Here is a tiny trained network, its code and every weight. The questions are about switching its units off for an input and a class, where a switched-off unit gives its printed mean instead of its output.

import numpy as np


def w(rows, s, z=0):
    codes = np.array(rows[::2]) - 128.0
    scale = np.full(codes.shape[1], s)
    scale[-1] = z or s
    return codes * scale


def f(y):
    return np.maximum(y, 0)


def log_softmax(a):
    a = a - a.max(-1, keepdims=True)
    return a - np.log(np.exp(a).sum(-1, keepdims=True))


def net(x, mask):
    res = np.array(x, float).reshape(1, 5) / 4 @ E
    y = f(res @ A[0][:, :-1].T + A[0][:, -1])
    res = res + np.where(mask, y, B[0][:, -1]) @ B[0][:, :-1]
    return log_softmax(res[-1] @ U[:, :-1].T + U[:, -1])


A, B = {}, {}
E = w([
[71,17,75,52,183,167,146,85,151],'x0',
[213,190,79,56,108,193,83,71,74],'x1',
[126,131,120,138,116,133,141,111,132],'x2',
[112,131,151,127,105,153,143,108,127],'x3',
[186,124,205,106,209,83,250,71,83],'x4',
],0.015)
A[0] = w([
[210,245,142,171,115,129,130,144,114,199],'n1',
[185,132,203,110,214,96,200,87,94,153],'n2',
[167,208,202,216,105,88,149,224,129,251],'n3',
[131,178,89,148,83,132,20,153,148,232],'n4',
[207,121,100,43,96,202,135,95,88,118],'n5',
[54,13,52,65,170,168,121,96,202,230],'n6',
[186,208,92,97,132,175,91,81,52,180],'n7',
[31,167,103,135,80,160,51,162,160,232],'n8',
[105,121,35,106,54,183,20,142,142,245],'n9',
[127,22,125,44,210,139,186,54,133,102],'n10',
[50,68,184,178,142,77,160,154,183,224],'n11',
[27,97,159,204,146,10,138,186,217,254],'n12',
[96,228,131,211,78,80,141,175,117,254],'n13',
[46,113,178,153,127,111,139,169,166,226],'n14',
[223,70,106,53,163,217,115,40,85,107],'n15',
[119,91,73,96,187,178,94,57,116,16],'n16',
],0.012,0.0076)
B[0] = w([
[209,183,130,58,54,130,174,84,57,230],'n1',
[195,141,172,115,159,8,224,76,73,239],'n2',
[197,79,209,148,122,169,125,45,39,251],'n3',
[176,128,120,125,78,209,54,120,162,230],'n4',
[112,186,57,85,177,125,68,70,163,200],'n5',
[15,82,89,165,125,110,120,191,208,234],'n6',
[174,190,101,64,56,134,112,57,131,220],'n7',
[150,84,121,158,101,211,40,165,179,228],'n8',
[97,157,90,77,87,238,88,150,207,246],'n9',
[85,125,27,205,211,85,162,149,111,229],'n10',
[120,23,179,184,187,100,180,212,96,217],'n11',
[135,39,203,206,114,167,113,194,111,247],'n12',
[209,128,202,174,93,204,81,53,96,233],'n13',
[134,62,190,198,152,119,146,192,136,195],'n14',
[98,183,48,102,210,59,40,94,128,214],'n15',
[45,128,87,133,174,114,114,80,145,172],'n16',
],0.012,0.03)
U = w([
[157,111,191,208,81,217,47,147,106,254],'0',
[189,229,107,70,43,214,83,111,151,133],'1',
[183,103,232,164,150,91,209,94,51,127],'2',
[205,233,115,6,76,70,164,70,74,119],'3',
[53,49,108,170,105,151,102,232,192,162],'4',
[43,177,60,45,134,186,85,122,231,59],'5',
[89,80,133,172,199,52,241,188,111,61],'6',
[108,190,54,103,207,78,103,52,140,55],'7',
],0.012,0.0076)

Each question gives the input, the list of numbers given to net, and the class t.
The units are the neurons (one row each of A and B). Each row of codes is followed by its name. A weight is (code - 128) times the scale printed after its matrix; where a second scale follows, it is the last column's (A, B and U).
mask holds one flag per neuron, in row order. A switched-off neuron (its flag False) gives its mean, the last column of its row in B, instead of its output. The means were averaged over made-up inputs and are rounded, as every weight is.
A unit's drop is (log p(t) with every unit on - log p(t) with that unit switched off) / (log p(t) with every unit on - log p(t) with every unit switched off).
The circuit of an input: a set's keep is (log p(t) with only the set's units on - log p(t) with every unit switched off) / (log p(t) with every unit on - log p(t) with every unit switched off). Starting from the 12 units with the biggest drops (on a tie, the unit counted first), units are removed one at a time, each time the one whose removal leaves the highest keep (on an exact tie, the one counted first), for as long as the keep stays at least 0.8.
units of the circuit, in order: the units of the circuit, biggest drop first
most important unit: the unit with the biggest drop
k most important neurons: the k neurons with the biggest drops, biggest first
drop of u: that unit's drop, to one decimal
input [6,0,2,-8,-5], class 4: units of the circuit, in order : (n6)
input [0,0,4,5,6], class 2: 4 most important neurons : (n6; n2; n9; n7)
input [7,6,-8,-5,0], class 5: 2 most important neurons : (n6; n2)
input [0,7,2,4,-1], class 1: 2 most important neurons : (n6; n7)
input [5,1,6,1,6], class 7: 2 most important neurons : (n15; n12)
input [5,-2,-1,-2,0], class 4: 2 most important neurons : (n2; n6)
input [0,7,6,-1,8], class 3: 2 most important neurons : (n2; n7)
input [4,8,5,2,0], class 5: 2 most important neurons : (n2; n9)
input [-1,1,1,-5,0], class 1: 2 most important neurons : (n2; n12)
input [1,7,7,0,4], class 7: 2 most important neurons : (n15; n5)
input [1,1,-7,1,-4], class 5: drop of n11 : 0.1
input [1,-3,-7,-5,7], class 6: drop of n10 : 0.3
input [0,-3,6,-4,3], class 2: drop of n6 : 0.3
input [-1,-6,3,0,1], class 2: most important unit : n9
